Below is a small trained network, with its code and all its weights. Each question gives an input and a class and asks what happens when units are switched off, that is, made to give their printed mean instead of their output.

import numpy as np


def w(rows, s, z=0):
    codes = np.array(rows[::2]) - 128.0
    scale = np.full(codes.shape[1], s)
    scale[-1] = z or s
    return codes * scale


def norm(h):
    return h / np.sqrt((h * h).mean(-1, keepdims=True) + 1e-5)


def f(y):
    return np.maximum(y, 0)


def log_softmax(a):
    a = a - a.max(-1, keepdims=True)
    return a - np.log(np.exp(a).sum(-1, keepdims=True))


def net(x, mask):
    res = np.array(x, float).reshape(1, 4) / 4 @ E
    u = 0
    for l in range(2):
        y = f(norm(res) @ A[l][:, :-1].T + A[l][:, -1])
        res = res + np.where(mask[u : u + 13], y, B[l][:, -1]) @ B[l][:, :-1]
        u += 13
    return log_softmax(norm(res)[-1] @ U[:, :-1].T + U[:, -1])


A, B = {}, {}
E = w([
[127,129,128,128,128],'x0',
[226,135,172,253,147],'x1',
[250,156,50,82,213],'x2',
[43,71,98,194,248],'x3',
],0.005)
A[0] = w([
[206,254,141,78,120,174],'0.n1',
[150,126,171,189,164,74],'0.n2',
[45,102,69,161,219,108],'0.n3',
[116,191,96,99,93,120],'0.n4',
[143,93,123,153,167,172],'0.n5',
[75,147,106,174,120,84],'0.n6',
[190,127,66,103,167,170],'0.n7',
[124,117,201,159,248,156],'0.n8',
[52,153,138,102,64,68],'0.n9',
[174,228,177,233,125,77],'0.n10',
[93,127,97,89,101,84],'0.n11',
[210,82,66,141,134,37],'0.n12',
[180,92,141,108,172,1],'0.n13',
],0.0085,0.0028)
B[0] = w([
[46,124,92,78,157,248],'0.n1',
[125,224,115,127,128,187],'0.n2',
[186,74,171,52,114,253],'0.n3',
[15,175,62,205,128,167],'0.n4',
[93,156,150,154,79,192],'0.n5',
[85,128,111,120,125,164],'0.n6',
[133,150,4,142,140,226],'0.n7',
[163,237,117,170,96,235],'0.n8',
[132,127,130,149,83,186],'0.n9',
[133,3,155,73,129,224],'0.n10',
[215,111,127,226,124,159],'0.n11',
[162,192,148,66,124,185],'0.n12',
[164,148,165,94,146,152],'0.n13',
],0.0077,0.0058)
A[1] = w([
[102,134,218,166,116,251],'1.n1',
[122,79,152,125,40,118],'1.n2',
[151,127,118,66,115,117],'1.n3',
[106,51,251,86,118,131],'1.n4',
[185,104,105,84,172,228],'1.n5',
[79,156,155,77,182,198],'1.n6',
[85,162,142,194,58,146],'1.n7',
[77,161,143,80,154,195],'1.n8',
[77,105,100,108,119,158],'1.n9',
[115,173,172,136,181,149],'1.n10',
[189,98,96,76,150,136],'1.n11',
[111,126,177,100,127,86],'1.n12',
[75,116,142,129,137,65],'1.n13',
],0.015,0.0025)
B[1] = w([
[56,170,31,19,151,228],'1.n1',
[234,98,116,219,129,232],'1.n2',
[82,94,159,114,212,195],'1.n3',
[220,254,121,160,112,254],'1.n4',
[96,88,191,204,72,225],'1.n5',
[151,110,178,174,104,174],'1.n6',
[57,29,203,103,170,228],'1.n7',
[194,82,155,197,122,183],'1.n8',
[148,211,126,85,164,195],'1.n9',
[195,133,43,143,143,153],'1.n10',
[77,73,193,106,70,218],'1.n11',
[177,167,67,172,113,162],'1.n12',
[173,88,134,126,85,159],'1.n13',
],0.0078,0.0091)
U = w([
[62,38,224,154,116,254],'0',
[248,239,136,197,118,36],'1',
[44,211,40,65,206,119],'2',
],0.014,0.00041)

Each question gives the input, the list of numbers given to net, and the class t.
The units are the neurons (one row each of A and B). Each row of codes is followed by its name. A weight is (code - 128) times the scale printed after its matrix; where a second scale follows, it is the last column's (A, B and U).
mask holds one flag per neuron, layer by layer. A switched-off neuron (its flag False) gives its mean, the last column of its row in B, instead of its output. The means were averaged over made-up inputs and are rounded, as every weight is.
A unit's drop is (log p(t) with every unit on - log p(t) with that unit switched off) / (log p(t) with every unit on - log p(t) with every unit switched off).
The circuit of an input: a set's keep is (log p(t) with only the set's units on - log p(t) with every unit switched off) / (log p(t) with every unit on - log p(t) with every unit switched off). Starting from the 12 units with the biggest drops (on a tie, the unit counted first), units are removed one at a time, each time the one whose removal leaves the highest keep (on an exact tie, the one counted first), for as long as the keep stays at least 0.8.
circuit, biggest first: the units of the circuit, biggest drop first
most important unit: the unit with the biggest drop
top k neurons: the k neurons with the biggest drops, biggest first
top k neurons in layer l: the k neurons of layer l with the biggest drops, biggest first
drop when u is switched off: that unit's drop, to one decimal
input [4,-2,-8,5], class 1: most important unit -> 1.n4
input [3,-7,2,-8], class 2: circuit, biggest first -> 0.n4, 1.n4
input [-8,3,-3,3], class 2: circuit, biggest first -> 1.n1, 0.n7
input [-3,0,-4,2], class 1: top 2 neurons -> 0.n7, 0.n3
input [3,-1,-4,1], class 1: top 2 neurons -> 0.n8, 0.n7
input [3,-6,5,-6], class 2: top 2 neurons -> 0.n4, 1.n4
input [-7,4,-4,4], class 2: top 3 neurons -> 1.n1, 0.n8, 0.n7
input [3,2,-1,2], class 2: top 2 neurons in layer 0 -> 0.n8, 0.n2
input [1,0,6,-2], class 2: top 3 neurons in layer 0 -> 0.n7, 0.n3, 0.n1
input [8,7,5,-1], class 0: top 2 neurons -> 0.n10, 1.n4
input [0,8,1,-4], class 0: top 2 neurons -> 0.n10, 1.n11
input [0,-8,6,-8], class 2: top 2 neurons -> 0.n4, 1.n4
input [2,0,0,-2], class 0: top 3 neurons in layer 0 -> 0.n7, 0.n4, 0.n3
input [3,-3,-4,7], class 1: most important unit -> 0.n3
input [-4,6,-2,4], class 2: top 3 neurons -> 1.n1, 0.n8, 0.n2
input [-7,-7,-1,7], class 1: top 2 neurons -> 0.n7, 1.n4
input [2,5,-4,8], class 2: top 2 neurons -> 1.n1, 0.n8
input [8,-2,4,-4], class 2: top 2 neurons in layer 1 -> 1.n4, 1.n2
input [8,2,-6,5], class 2: top 2 neurons -> 1.n1, 0.n8
input [-7,-1,-4,4], class 1: top neuron -> 0.n3
input [8,-5,0,7], class 1: top 2 neurons -> 0.n7, 1.n4
input [-7,7,4,-2], class 0: drop when 0.n10 is switched off -> 1.0
input [1,6,3,-2], class 0: drop when 0.n10 is switched off -> 0.7
input [3,4,8,-2], class 0: drop when 1.n4 is switched off -> 0.2
